Each row is followed by its class.
[ 108  -25   44  136  -72  -98  202  -41  117   74   19   16 -106   10
   97 -106  -60   64 -177  -50  -68   97  -90   80   21 -266 -136    9
   45  -93   31  132  -72  -17  214  -22  -85  -38  195  -75 -100   -7
  201]
ruf
[ -33   85 -344    3  227  205  123   62  -14 -165 -157  -39 -108   24
  -60  216 -164   93 -123   85  258  -74   30   61   72  140    4  154
  261  144 -498   28 -191  -66  107  149 -116  -54 -290  199  120 -184
  -35]
zumon
[ 110  -30  254  102  222  -53  187   32   75  196  161 -353 -155   30
   24 -165  103   95  153 -154   48   70  -61  128  -84  149 -128 -171
  -93   10  230 -210  -86   19 -176  139  182  107   29  -73 -149 -114
  -56]
Golo
[-145 -359 -308  -56 -269 -602  895  -49  336  208 -265  448 -189  -98
  167 -191 -101  223  -66 -300  -93  250 -192 -289  -26 -272 -175 -280
  137 -133  222  225  -30 -251  341 -213  -60  -56  172  150  196   38
  614]
Fovo
[ 332  112   95  214  -36 -260  -56  123  -32   82  -24  -57  -65   43
  255   68   31 -145  142 -110  -75  -69   -2  281  242 -263   23   -6
  266  116   48  164 -200  -35  -66  207  141  205  102  140 -173    0
 -203]
ruf
[ 341   14  186   32   18 -127 -283    4   26 -115 -134  331   -4 -116
  195  -10   65  -14 -180   83  -91   17   12   10  194 -183  -98  -25
  -32  -17  118  226  -15  -64   64   25  -18  142  201   49   87  199
   71]
zok
[ 160   30 -118  -70 -265 -345  -13    5  -18   86 -259  461   -4 -204
   35   53   10  -44   84 -154  -63   25  -90 -119   87 -355  -30  -72
  272  -34   54  315  -37 -136  190  -10 -164 -109  369  207  290  219
  127]
tusu
[ -93   17  119  116   28   60 -100   61   -3 -136   38 -275   42   27
  209   75  -97   -3  -84  105  115  114  105   84   96  -75  -56  200
 -117   69 -142   52   78  100  -63   18   -6   97  -51  -62  -19   39
  -71]
Fovo
[ 186 -261  207  221 -271 -372  231    9    3 -105  177 -273   95  -83
 -157 -425  167    6   89  -87 -245   69  -49  -38  -99 -157 -189  -47
 -262 -237  653 -165  104  -43  -93  -34   63   89  313  -63  -88  192
  179]
zumon
[-108  -50  170 -157  121 -194  176  -37  -51   94  -50  148 -242  163
   18  107 -175   28   93 -289  165   77  -79   62 -114  -80  109  177
  146   86 -151  -33 -246   15  -65   78   28   26  -31   21  121  -28
  -68]
Golo
[   7  -34   26   88   66    6  171  -46   94 -231  -84   80 -126  -19
  261  108 -155  -61 -222   11  120  190  -28   84  189 -157 -114   93
   52   21 -296  177  -46   -9   57 -127 -146   -6  -28  -19  135   89
  109]
Lanud
[ 240    7  -18  156  -89  -60  -32   62   -1  124   99 -184   68 -179
   37  -77  207   -7  105  179 -120   15 -126  -74  -21  -67  -49 -274
 -167  -88  266 -142 -103   28   20 -193    6   46  217  -99  -18  199
   96]
tusu
[ 246  197  -38  -22 -396 -313 -320  203 -310  350  -54  -83  309 -235
 -234  -25  149 -100  472  -50 -259 -328  -37   18  127 -149  123  -95
  145  -69  408  126   69  -65 -196  200  146  -62  206  267  -51  111
 -206]
ker
[  -7   52  284 -129  390   33   30 -160  136  134  -63  189 -213  238
   -6  151 -225   70  -11 -252  219 -121  -30  180  -92  164   50  297
   58   65 -246 -134  -80  -46 -103  106  129  -24 -132   38  -57 -351
 -142]
ruf
[ 103 -129  306  123 -141 -103 -147  -18   -3 -104  -15   45  140 -180
   46 -146  111  -57 -171  106  -64   -2   10 -172   26 -139  -80   44
 -271  -82  287   70  127    6  -40 -101   17  125  231 -137  108  286
  155]
Golo
[ 105  125  -24  -77   93   43 -438  -77 -227   52 -178  291  135  -62
  -69  153   23  -84  123    4   96 -277   80  -33   71  -44  104  172
  303  173  -73  318   58 -127  -63  308   24  -34  -17  262  172   75
 -242]
zumon
[ 234 -122  156  169  -34 -283  252   94   20  295  150 -124  -97   71
   53 -244  187   83  292 -186 -141   21 -122   45  -92 -137    1 -247
   24  -23  434 -252 -213  -13  -90   46  191  209  106  -43 -230   68
   47]
ruf
[ -79 -105  297  -29  233   49  -78 -155  185 -271 -170  102 -233   72
   58   -9  -98   16 -286   41  223  105  -58 -148  -76  -65  -66  293
  -51   37 -254   -9  -31   18  211 -286 -151 -148    4 -157  305   95
  317]
ker
[-356 -161 -424   79   45  126  503  -38  106   47    7 -140 -157  212
  -20   90 -227  248  -52   97  198  313  -96 -141 -138  157   -5   20
   74   70 -495 -123 -192   73  166 -172 -137   -1 -350   -1   70  -87
  313]
Golo
[ -91 -107  274  -61 -182 -317  168  -67  -11  246   41  258  160 -128
 -156 -115   55  -21  273 -214  -34   42 -104 -241 -190  -38  122  126
 -144  -83  332 -209  102 -131  -70 -142   63 -118  118   53   76  171
  153]
zok
[-278 -133 -212   47 -189 -164  591 -145   97  151   53  -52   25   53
  -60 -162 -160   82   78  -50  -19  135  -65  -39  -79  -80 -122   56
 -169 -154   87  -27  137  -65  158  -92  -68 -145    8   78  -38 -123
  280]
ruf
[ -29   44 -105  -53   63  -97  359  -77  183  -34 -212  216 -119  141
   69  130 -223  127 -260 -145  192  -71   48  105  122    2 -100   29
  271  170 -382   71 -211  -72   79   63    9   26  -64  168  -65 -314
  144]
lezu
[  -9  200 -139  -56  -50  142 -439   88 -271  209  -59  -17   82  -51
  -74  234    6 -102  149  208   69 -203  -40  -51   34  -28  382  174
  120  131 -300   17 -130   54  -12   12  -67 -124  -19   60   11   61
 -244]
ruf
[-211  115 -370   -4 -125   66  352  -50  101   87  -80   96   72 -127
  -75  123 -244  117  -40  140  116   74  -71  -72   89 -104  -44  105
  152   34 -447  185  -58   -3  359  -61 -215 -318  -71  133   63 -108
  305]
ker
[-169  260 -747   53  -18  319  -32  114  -85  433    7  -19  269 -275
  -87  267   -2   90  434  268  155    6 -114 -150   90  175  224 -208
  216  225 -462   79  -85   -6  222  100  -74 -160 -479  271  -52  -13
   -9]
Lanud
[ 337  201  135   81  147   37 -371   79 -123  160  -78   46   42  -82
   70  142  152 -143  214   15   14 -189  -48  121  149 -105  138   28
  173  130  -37  119 -139  -27  -46  155   66  -52  -18  131  -38  124
 -289]
Lanud
[ 110   39   46   18 -426 -515  -65  125 -261  295 -118  259  268 -272
 -170  -85  106  -33  385 -257 -268 -170  -57  -93   30 -282   64  -36
  263  -60  458  204   86 -165  -99  126  104 -100  209  251  112  171
  -44]
Fovo
[  95 -154    8  196 -412 -482   29  112 -206  266  -23   60  -89 -156
  -59 -213  252 -101  474 -218 -182  137 -202 -149  -80 -387  166  -88
   78  -78  487  100 -144  -57   73  -41  -22  -25   85   56  178  486
   70]
Lanud
[ 202   -1  344  136   13  -34 -106   64  -81 -147  167 -332  105  -12
 -118 -159   52  -16  -56  -85  -21  -79  152  123  -31   -1 -124  124
  -49  -97  322 -139  165    7 -285   96   73   29  112  -14 -113   91
 -138]
Lanud
[  94  151 -173  247 -120 -155  -39  215 -107  336  101 -197  128 -117
  126  110   12 -135  534  -20 -128   22  -46  198  221 -131  170  -37
   65   24   55    0  -80   44 -137  191   98  133  -87  193 -159   87
 -289]
ruf
[ 217   88    7  101  130  241 -619   92 -168 -107  -44 -167 -157   47
   97   43  141  -29    6  253  -12   25  -64   92  107  -58  161   63
  -60   37 -216   43 -302   81   45  -10  -84   67  -59  -85  -16  138
 -131]
ruf
[ 183  -66  -21  185 -142 -138   87   17  142  -12  -60  119    8  -75
  111  -60   44   49 -111    4  -49  103  -47  -44   68 -150  -90 -127
   22 -109   79   73  -78  -21   73 -114  -57   92   16  -16   71  172
  185]
tusu
[  -8  -81  619   17  231  127 -189 -228   50 -256   20   77  -25  -98
  -37  -19  -52  -29 -296   78  168   29   67  -90 -174  117 -106  331
 -300  -30   18 -246  145   22 -105 -235  -32  -90  129 -266  178   84
  119]
zok
[  62 -108  193  323   17  197 -224  187  -79 -116  292 -499   76 -178
   96 -233  165   23  -37  386   -7  259   35  -47  -40   19  -53   36
 -404 -230  232 -214   78  105 -103 -128 -117   66   43 -265   38  358
    7]
Fovo
[ -59   17  388  -53  145 -133   24 -104   61   -6   60  -71  -67   91
  -10  -45  -55  -25  102 -128   93  -11    7   60 -125  120  -26  171
 -169   -4   54 -245   43   63 -185  -47   83  -15   44  -96  -34  -84
  -48]
zumon
[-392  197 -165 -206 -117  183   97  -57 -105  127 -154  247  119  -96
 -102  232 -251   30  -29  139  220  -56  -36 -156   24  -32  154  363
    5   15 -479  141   74  -11  176 -118 -236 -429 -241  138  244  -73
   85]
ker
[  58   56  142  137  184  268   41   15   83 -198  239 -428  -61   42
   62 -146    7   91 -257  149   58  157   27  164   40  116 -220   -2
 -255  -53  -51 -101    8   68   -4  -26  -91  -38   49 -191 -198  -89
  100]
Lanud
[ 143    6   52   54  144  104  109   34   -4 -237  177 -606   49   19
  -61  -92  -58  181 -233  190   45 -140  159  121   -9  242 -260  -17
 -198  -83  101 -247   -8   73 -197  -79  110   46  156  -47 -219 -168
   23]
tusu
[-113 -127 -100  190  122  138  580  -87  243 -223  130 -407 -175   13
  101 -190  -75  275 -339  214  114  292    1   63    6   45 -384  -92
 -206  -35 -201  -79 -147   32  248 -117 -144 -100   50 -156  -96 -139
  460]
Fovo
[ 155 -148  387  421 -264 -305   13  117  -53 -110  268 -475  164  -73
  162 -346  238  -74  107  102 -212  192   58   54   34 -262 -138 -124
 -305 -227  553 -176   57  125 -206 -199   85  231  183 -245 -117  399
   99]
Fovo
[ -23   63  278  -34  192  311 -207  -78  -19 -359   58 -437  -63   95
 -185  -83 -146  162 -391   85  208 -135  123  159  -67  373 -132  423
 -219  -90 -126 -227  116  -21 -280   10   64  -16  -72  -82 -109 -334
  -71]
Fovo
[  90   52  -92  244 -271 -155  -92  169 -250  142   92  -32  121 -225
   63  -31   99 -125  428  -16  -88   50  -84   18  126 -328  130   64
  130  -82  247  178  -16   28   12  133  -11   76  -84  111   48  382
 -170]
zumon
[ -21  -91  -52 -112  -90 -276  149 -165  131  171 -173  586  -98  -73
   86  110  -35   60   11 -177  113   41 -165 -219  -46 -154   42  -75
  181   70  -85  212 -131  -96  250 -175  -27  -97  100   94  243   91
  252]
tusu
[  22    6  119 -357 -107 -392  -90 -187 -102   15 -578  846 -188  139
    6  175 -127  -91  110 -440   58 -207  -48  -67  103 -354  118  204
  465  130 -133  398 -159 -199   27   52   -8  -91  136  334  341   42
  -18]
lezu
[  69  209    5  -40  200  173 -217   20  -79 -189  -25 -211   -4   54
  -13   89  -88   60 -193   75  154 -116   60  163  109   83  -40  202
   89   80 -287  -34  -27   76  -54   75   15   43 -125  137  -57 -132
 -148]
Golo
[ -68  -30   21  239   62  225 -170 -147   76 -271   13 -119   39 -223
   -7 -121   65   46 -159  419  120  185   20 -153   35   74 -219    9
 -290 -102 -138  -11   90   41  230 -319 -177 -100  -54 -180  151  161
  383]
lezu
[ 296  363 -177  127   44  266 -539  338 -315  116  255 -745  402 -196
 -175   -5  208  -30  233  383  -61 -270  111  161  206  174   37 -198
   64   16   65   22  147  123 -245  367  175  120 -162  127 -308   35
 -476]
Golo
[ 280   -8   95   56  -34 -238   13   62    1  -21 -224  203  -38  -73
   79  -25   54  -40   24  -90 -150  -53   16   83  134 -223 -108 -200
  264   63   71  188 -260 -111  -14  156    6   45  149   60   92   35
   63]
ker
[ 247   10   78   30  -40 -275  274  -32  117  193 -128  244  -58  -74
  115  -75   54   28  224 -230  -72   -9 -104   23   21 -158  -77 -210
  236   13  153   70 -265 -122   12   47  112   15  168   91  -67   -3
   63]
tusu
[ 180   57  289  -11  -16 -234 -182   58 -113  223  -65  266   69 -161
  -38    1  144 -149  272 -186  -32 -155 -116  -89   21 -208  118   50
   57   10  360   71   69  -79  -28   80   79   36  249   64  174  230
  -81]
Golo
[ -67  160  -75    1  -77  170   14   70  -53  148  -25   66   52    0
  -39   76  -62   56   72  -47  181   41  -39   42   95 -140   47  145
  112   87 -278  170  -39  -16  149  196 -118 -153  -24  133  -50 -102
  -91]
lezu
[  -1 -122  223  172 -316 -358  190   72  -41 -121  141 -138  174 -142
   98 -186   -4  -68  133  -60  -17  202   64  -49   82 -290  -36   95
 -228 -245  377  -30  182   37  -49 -239   25   53  183   18    1  312
  123]
zok
[ 243  225  -22   46 -121  -54  -88   44 -172  227   -5 -137  -11 -126
  -10  -12  136 -113  308  -23 -150 -210  -58  190  162 -105   53  -82
   91  129  220  183 -196  -46  -32  289  100  -74  171  101 -239   -8
 -162]
Lanud
[-319 -125   23    5  -25   34  265 -117  106   17   17   76  115 -171
  -36  -15 -107   51  -23   59  205  231 -106 -283 -127  -32  -79  125
 -250  -33 -164  -18  228  -18  197 -285 -168 -217 -109 -107  231  135
  348]
Lanud
[-202   17 -169  -10 -322 -221   90   23 -114  122   -4   36  117 -138
   21  103  -92  -33  278  -59   56   61  -40  -86   38 -193  128  144
   74  -22   33   52   54  -12   11  -90  -20  -37  -15  175  105  210
   70]
Fovo
[ -25  -91  194  120  390  318  237    3   42 -186  320 -630 -357  202
   73 -190  -29  220 -235  126  169  140   32  177 -173  391 -113   72
 -326  -29   -6 -532 -287  161 -317  -21  130  270 -203 -226 -217 -144
 -100]
Golo
[ -28  340 -178  100  403  685 -477   81    7  -31  174 -440  165  -39
  -34  210    9  111 -103  478  222  -58   24   78   58  413  -48  -12
  -64  125 -569 -218  -28  157   43  -14  -21   33 -446  -91 -213 -145
  -93]
lezu
[  40 -121  120  290  152  177  249  -75  198 -367  193 -503  -78  103
   69 -307   -7  137 -492  266   31  213   11  101   -2  116 -377    8
 -374 -152  -50 -184   94   86  100 -239 -133   37   66 -297 -151  -92
  340]
Lanud
[ 291  117  254  -27  332  265 -476    9  -36 -184 -128   65 -161 -145
   95  129   30  -22 -204  214  127 -176  -24   68  166  -38   -6  174
  -55   54 -183   99 -205   19   52   24  -56  -28  154  -64  165  108
  -56]
ker
[ 254  211  362  241  246  226 -383  114  -46  -91  314 -575  157 -143
   27 -125  271  -25  -21  232   20  -73   38  159   54  240  -90 -106
 -274   21  128 -325  -11  132 -222   -7  181  159   28 -163 -283  -40
 -166]
Golo
[-421 -278 -303  -84 -188 -356  899 -140  257  -85 -110  228 -233   80
  203 -102 -351  250   55 -277  141  418  -92 -173  -73 -129 -219   68
  -40 -123  -75  105  -71  -97  258 -284  -63   22 -101  120  151  -51
  521]
tusu
[ 148  284   39  169 -207  170 -669  242 -440  384  323 -600  359 -175
 -341   82  266  -57  345  217 -163 -363   -9  106  -37  193  348   92
 -145  -52  301 -356    5  131 -421  139  145  -12  -66   22 -237  173
 -436]
Fovo
[  46  217 -198 -101   83   74  270  -29  108  246   96 -172  -10   94
   53   69 -104  214    2 -104  175  -67   74  187   13  136  -69 -182
  209  101 -195   77 -153  -61    1  252  123  -17   27  127 -401 -450
  -71]
tusu
[ -48  163   20 -161  134   -2 -138   25  -43  344  -26  154   14  -24
  -80  155  -19  -49  286 -107   78 -169  -94  -23  -70  111  256   80
  128  189  -92 -146 -162  -48 -111  145   74  -66  -41  139   44  -75
 -177]
ker
[  65  -46  -61  230  355  142  431  -35  283  -72   35 -230 -244   24
  263  -76  -12  172 -220  214  141  283  -77   -2   14   35 -251 -168
  -39   40 -232 -121 -224   49  230 -195  -87   60  -60 -111  -21   -7
  343]
Golo
[-105   33  161   12  226  334 -177 -104  114 -299   83 -127  -65   42
   44    3 -121  200 -382  292  225  118    8  -57  -93  142 -106  196
 -340  -35 -268 -273  -20  170   56 -358 -107   47  -28 -258   57   -1
  251]
Fovo
[  66  -25  -33   65    6 -112  143  109    1  184  -62   53 -140  113
  108  -10    4   35  218  -35  -33   96  -82   21   -9 -121   -6  -98
  171   62  -70    2 -284   15  -19  113   -1  115  -43   49   74  117
  -22]
ker
[ -68 -169  406 -269  255   36  154 -370  247 -239 -188  399 -289  246
   94   35 -171   99 -239 -253  300   38   28 -104 -173   -8  -93  334
  -26   85 -158  -26  -95  -83   18 -123    1  -80  103  -37  134  -60
  188]
tusu
[  81 -248  -13   28 -134 -376  300    0    8  134 -230  344 -357  198
   25  -85    3  106  198 -380   11  111 -136   -4  -18 -208   21  -83
  272   -3   56   88 -368 -122   39   71   15  135  141  114  113   37
  122]
lezu
[  79   14  446  -44 -223 -461 -200  -13 -112  128  -75  406   97  -32
  111   26    5 -205  240 -314 -171  -97   66   77   54 -292  114  263
   11  -61  411  129   83 -101 -259  161  109   90  281  121   90  237
 -205]
Fovo
[ 170  259   16 -221   99   92 -317  -19 -131 -131 -404  344  -69   -3
   37  341 -208 -116 -217   46  159 -292   39  105  221 -256   83  339
  412  211 -467  420 -143  -61  115  178 -127 -215   60  235  247  -77
 -199]
ker
[ -24 -288  407  191   61  -81  363 -111  210 -397  315 -478  -70   42
   87 -536  108  186 -387  109  -53  239   -9   13 -152   69 -442  -84
 -492 -233  339 -384   36   79  -14 -313   46  137  224 -379 -172   36
  437]
Fovo
[ 152  125 -478  203 -294  -31 -194  191 -235  362   29 -227  148 -184
  -45  -24  203  -73  433  157  -94   56 -104  -46   64  -75  214 -319
  197   30   96  167 -111  -87  -12  120  -28   30  -47  159  -72  153
 -122]
Lanud
[  67  -81  537  124  261   82  -33  -66   45  -92  188 -231 -162   77
   -5 -231   86   47  -66  -19  113  -23    7   31 -142  163  -64   97
 -250 -119  165 -376    8   76 -243 -174  123   73   82 -265  -67  -11
  -29]
ruf
[ 101  185  145  -74  -61 -162  -56   81 -129  125  -11  102    7  129
  115  204  -51 -129  175 -276   56  -54   83  165   98 -195  202  192
  285  112   21   73  -26  -42 -217  197  107   48  -42  276  -79   32
 -390]
zok
[  23  150 -351  -91  -59  -20 -104   36  -75   14 -294  201  110 -145
    9  217  -86  -24   44  120   49  -86  -38 -102  186 -146   46   39
  246   91 -346  370    0 -111  209   40 -158 -158   43  240  158    3
   56]
zumon
[ -56 -119 -286   93  -85 -457  675   52  140  306 -121  318  -94   74
  164   34 -176   78  265 -391  -48  168 -126   57  115 -240   19  -67
  385   17  -42  168 -209 -110  186   97   36   38  -91  321    7   22
  129]
zok
[-218   20 -242  -73  -21   32   81  -72  116  117 -201  527   -9  -70
  129  215 -122   35  119   19  150  272 -146 -284  -59 -170   40    8
  167   96 -385  235 -101  -39  335 -181 -226 -178 -223  114  332  210
  269]
zumon
[  59   38  -30  -63 -196  -70 -171  -74  -42  -18  -95  222   87 -296
   -5   -3  112  -55  183   73   58   -8  -80 -212   68 -176   66  -31
  -26   -6   83  123  -26  -42  180 -148  -93 -142  226   45  158  272
  194]
tusu
[ -68   79  210  -46  108   82  -14 -154  -33   81   66    5   64   60
 -171   25   14  -19  101 -140  128 -190   45  -11 -129  209  112  139
    0   82   21 -206   40  -50 -260   11  148  -52 -151   22  -98  -99
 -109]
Lanud
[ -53   85 -185  179  247  198  241   64  138   23  166 -385   78  -56
   83  -47  -87  234 -326  369  139  188   28   25  -30  271 -176 -153
 -137  -15 -384 -171 -106   67   67 -127  -30   10 -369  -58 -120 -148
  133]
zok
